-3.94 +5.28 +5.11 +1.72
-1.09 +7.97 +5.66 +0.27
-4.14 +0.07 +3.16 +3.38
-5.69 -6.84 -3.30 +2.70
->
+7.97 +5.66
+0.07 +3.16

+7.71 +3.85 +0.02
-3.41 +3.90 -1.01
+0.58 +4.25 -1.20
->
+3.90 -1.01
+4.25 -1.20

-6.70 -5.30 +4.51 -2.73
-7.26 -0.14 +9.04 -0.73
-1.18 -0.20 -0.95 +1.98
->
-0.14 +9.04
-0.20 -0.95

+2.18 +8.59 -2.20 +1.83 -2.96
+3.73 +8.66 +0.02 +2.51 -4.14
-0.37 +7.15 -3.06 +0.72 -2.21
->
+8.66 +0.02
+7.15 -3.06

+0.08 +2.71 -0.23 -0.25 +7.91
+0.05 +2.62 -0.18 -0.08 +3.40
-0.14 +0.44 +0.18 +0.30 +0.85
-0.23 +0.76 -0.04 +0.06 +0.45
+0.06 +0.63 +0.27 +0.28 +2.25
->
+2.62 -0.18
+0.44 +0.18

+6.38 -3.49 +1.63 -3.67
+2.55 -0.30 +2.92 -1.43
+0.32 +0.17 -0.85 -2.06
->
-0.30 +2.92
+0.17 -0.85

-2.13 +7.38 +0.10 -5.47 +5.71
-0.83 +2.23 +2.60 -2.95 +4.54
+0.42 -4.11 -1.72 +1.76 -3.38
+2.89 +0.22 -6.83 +7.97 -6.33
+1.30 +2.52 -4.68 +1.68 +2.86
->
+2.23 +2.60
-4.11 -1.72
